Below is a small trained network, with its code and all its weights. Each question gives an input and a target symbol and asks what happens when units are switched off, that is, made to give their printed mean instead of their output.

import numpy as np


def w(rows, s, z=0):
    codes = np.array(rows[::2]) - 128.0
    scale = np.full(codes.shape[1], s)
    scale[-1] = z or s
    return codes * scale


def f(y):
    return np.maximum(y, 0)


def softmax(a):
    e = np.exp(a - a.max(-1, keepdims=True))
    return e / e.sum(-1, keepdims=True)


def log_softmax(a):
    a = a - a.max(-1, keepdims=True)
    return a - np.log(np.exp(a).sum(-1, keepdims=True))


def net(x, mask):
    ids = ['ΓΠαβδηθλξστψω'.index(c) for c in x.split()]
    T = len(ids)
    res = E[ids] + P[:T]
    u = 0
    for l in range(3):
        q, k, v = (res @ M[l].T for M in (Q, K, V))
        z = softmax(np.where(np.tri(T) > 0, q @ k.T / 3**0.5, -1e9)) @ v
        res = res + np.where(mask[u], z, O[l][:, -1]) @ O[l][:, :-1]
        u += 1
        y = f(res @ A[l][:, :-1].T + A[l][:, -1])
        res = res + np.where(mask[u : u + 4], y, B[l][:, -1]) @ B[l][:, :-1]
        u += 4
    return log_softmax(res[-1] @ U[:, :-1].T + U[:, -1])


Q, K, V, O, A, B = {}, {}, {}, {}, {}, {}
E = w([
[46,160,104,202,197,186,47,137],'Γ',
[61,84,62,216,214,211,69,89],'Π',
[36,185,180,144,141,113,178,161],'α',
[39,166,61,208,2,73,31,224],'β',
[37,190,208,74,128,237,64,215],'δ',
[98,219,156,105,135,110,137,153],'η',
[150,210,226,12,101,71,66,141],'θ',
[201,174,143,68,133,16,134,27],'λ',
[119,230,170,114,161,122,106,120],'ξ',
[158,91,102,176,180,63,70,49],'σ',
[142,186,161,102,105,59,90,84],'τ',
[151,70,79,179,199,42,151,37],'ψ',
[116,119,121,177,144,110,63,67],'ω',
],0.004)
P = w([
[124,206,82,162,7,52,5,91],'0',
[11,180,132,146,113,81,90,133],'1',
[33,184,136,144,134,93,69,120],'2',
[37,175,144,160,141,116,77,145],'3',
[45,157,160,152,101,120,54,119],'4',
[58,130,165,183,143,149,47,134],'5',
[39,88,201,221,133,184,25,154],'6',
],0.0032)
Q[0] = w([
[234,7,193,94,241,222,182,54],'L0H1',
[5,253,47,244,49,16,13,84],'L0H1',
[145,22,153,172,243,149,68,21],'L0H1',
],0.0039)
K[0] = w([
[93,71,179,62,210,171,243,123],'L0H1',
[154,236,108,164,15,109,19,186],'L0H1',
[88,166,225,34,141,201,252,170],'L0H1',
],0.0039)
V[0] = w([
[72,24,67,179,172,254,229,245],'L0H1',
[44,216,218,53,59,155,109,235],'L0H1',
[3,204,167,192,86,225,75,231],'L0H1',
],0.0038)
O[0] = w([
[146,41,113,166,240,248,195,218,4],'L0H1',
[33,253,231,55,182,157,39,222,235],'L0H1',
[8,239,152,162,190,199,16,244,251],'L0H1',
],0.0038,0.0028)
A[0] = w([
[252,57,17,155,43,39,130,11,194],'L0N1',
[120,215,224,27,98,32,73,75,181],'L0N2',
[35,188,15,254,24,53,31,126,253],'L0N3',
[111,125,203,92,253,199,92,43,231],'L0N4',
],0.0039,0.0036)
B[0] = w([
[117,58,46,210,38,13,234,3,139],'L0N1',
[72,238,186,73,63,31,91,130,217],'L0N2',
[37,182,60,197,35,63,33,160,254],'L0N3',
[4,234,219,132,239,161,17,123,191],'L0N4',
],0.0038,0.0082)
Q[1] = w([
[252,13,44,15,240,242,251,9],'L1H1',
[248,7,10,32,219,249,254,42],'L1H1',
[243,6,13,48,163,240,250,77],'L1H1',
],0.004)
K[1] = w([
[174,68,231,15,245,154,209,35],'L1H1',
[143,91,244,15,252,166,198,39],'L1H1',
[129,100,241,15,250,180,187,54],'L1H1',
],0.0039)
V[1] = w([
[89,233,243,12,119,117,63,218],'L1H1',
[114,173,253,6,196,217,110,245],'L1H1',
[47,141,105,226,176,226,63,246],'L1H1',
],0.0037)
O[1] = w([
[154,181,78,28,39,49,20,238,254],'L1H1',
[243,70,46,2,49,213,77,248,87],'L1H1',
[90,14,7,178,155,232,6,246,170],'L1H1',
],0.0037,0.0089)
A[1] = w([
[48,129,30,239,95,158,70,166,248],'L1N1',
[51,158,127,252,145,76,134,37,254],'L1N2',
[40,151,22,222,56,143,56,202,245],'L1N3',
[98,194,95,35,50,54,61,183,205],'L1N4',
],0.0039,0.0026)
B[1] = w([
[154,62,52,196,195,142,9,204,213],'L1N1',
[54,159,139,252,216,64,128,25,187],'L1N2',
[176,69,47,165,160,119,4,216,247],'L1N3',
[148,151,99,62,78,66,40,200,253],'L1N4',
],0.0037,0.015)
Q[2] = w([
[237,21,222,12,15,232,240,57],'L2H1',
[230,6,245,185,132,247,245,18],'L2H1',
[244,7,250,40,76,247,253,6],'L2H1',
],0.004)
K[2] = w([
[126,153,241,23,208,235,153,168],'L2H1',
[83,72,245,50,239,245,229,66],'L2H1',
[103,107,252,19,233,244,209,104],'L2H1',
],0.0037)
V[2] = w([
[132,18,47,234,238,212,69,195],'L2H1',
[104,230,207,24,9,41,160,85],'L2H1',
[29,135,189,253,254,72,220,7],'L2H1',
],0.0038)
O[2] = w([
[28,124,9,22,243,85,140,43,163],'L2H1',
[231,100,253,240,13,142,80,223,138],'L2H1',
[104,220,218,239,212,200,226,63,4],'L2H1',
],0.004,0.017)
A[2] = w([
[91,20,162,14,9,255,163,97,4],'L2N1',
[222,195,248,230,75,255,251,52,28],'L2N2',
[13,225,132,181,248,152,210,12,187],'L2N3',
[219,21,148,52,7,119,74,222,117],'L2N4',
],0.0039)
B[2] = w([
[18,239,85,89,153,167,157,104,128],'L2N1',
[253,93,20,80,238,64,241,245,145],'L2N2',
[186,15,184,67,159,233,179,61,169],'L2N3',
[197,21,184,72,117,222,171,37,253],'L2N4',
],0.0039,0.02)
U = w([
[100,222,37,139,162,13,135,146,114],'Γ',
[17,141,132,59,139,216,112,4,179],'Π',
[113,168,136,122,125,148,134,188,178],'α',
[97,136,132,133,139,100,136,163,25],'β',
[220,15,58,20,132,208,190,144,3],'δ',
[145,160,138,135,99,150,117,145,158],'η',
[156,19,219,168,47,156,93,103,72],'θ',
[235,200,88,169,158,67,173,251,53],'λ',
[144,181,143,150,92,154,108,135,168],'ξ',
[144,105,162,132,145,140,140,88,182],'σ',
[40,232,199,223,58,90,89,173,85],'τ',
[183,70,118,90,168,166,197,148,83],'ψ',
[49,155,219,180,91,170,67,29,196],'ω',
],0.0034,0.0027)

Each question gives the input, a string of symbols that net reads in full, and the target symbol t.
The units are the heads (3 rows each of Q, K, V and O) and the neurons (one row each of A and B). Each row of codes is followed by its name. A weight is (code - 128) times the scale printed after its matrix; where a second scale follows, it is the last column's (O, A, B and U).
mask holds one flag per unit, layer by layer, with each layer's heads first. A switched-off unit (its flag False) gives its mean, the last column of its rows in O or B, instead of its output. The means were averaged over made-up inputs and are rounded, as every weight is.
A unit's drop is (log p(t) with every unit on - log p(t) with that unit switched off) / (log p(t) with every unit on - log p(t) with every unit switched off).
k most important neurons: the k neurons with the biggest drops, biggest first
top k neurons in layer l: the k neurons of layer l with the biggest drops, biggest first
drop when u is switched off: that unit's drop, to one decimal
input θ δ Π Π Γ θ Π, target θ: 2 most important neurons	L0N2, L2N4
input λ σ δ Π Π, target λ: top 2 neurons in layer 1	L1N3, L1N1
input Γ ψ ψ δ β ω, target Γ: top 2 neurons in layer 1	L1N1, L1N3
input ω θ θ λ Π α δ, target ω: top 3 neurons in layer 0	L0N1, L0N4, L0N3
input δ σ θ, target δ: 3 most important neurons	L2N4, L1N2, L1N4
input θ δ Γ δ α, target θ: 3 most important neurons	L2N4, L0N2, L1N4
input σ σ δ θ δ β τ, target Γ: top neuron in layer 2	L2N4
input δ Π θ τ λ, target δ: 3 most important neurons	L2N4, L1N2, L1N4
input ψ Γ η η σ Π, target ψ: top 2 neurons in layer 2	L2N2, L2N3
input ψ λ δ θ τ α, target ψ: 2 most important neurons	L2N2, L0N1
input θ δ σ δ δ δ, target θ: 2 most important neurons	L2N4, L0N2
input Π ψ δ τ, target Π: 2 most important neurons	L2N3, L0N2
input δ Γ δ, target δ: top 2 neurons in layer 1	L1N2, L1N4
input τ Π ξ η τ, target τ: 2 most important neurons	L0N1, L2N4
input τ θ λ η λ, target τ: top 2 neurons in layer 2	L2N4, L2N3
input τ θ ω δ δ θ, target τ: most important neuron	L0N1
input β δ δ ψ θ, target Γ: top 2 neurons in layer 0	L0N3, L0N4
input ω λ Π Γ σ β θ, target Γ: 3 most important neurons	L2N4, L1N3, L0N3
input λ α ω Γ λ, target λ: top 2 neurons in layer 2	L2N2, L2N4
input δ α Γ δ α Γ, target δ: top neuron in layer 2	L2N4
input ω δ σ, target ω: top 2 neurons in layer 2	L2N3, L2N2
input δ τ ξ δ Π σ β, target Γ: top 2 neurons in layer 1	L1N1, L1N3
input θ ψ Π η, target θ: drop when L1N3 is switched off	0.0
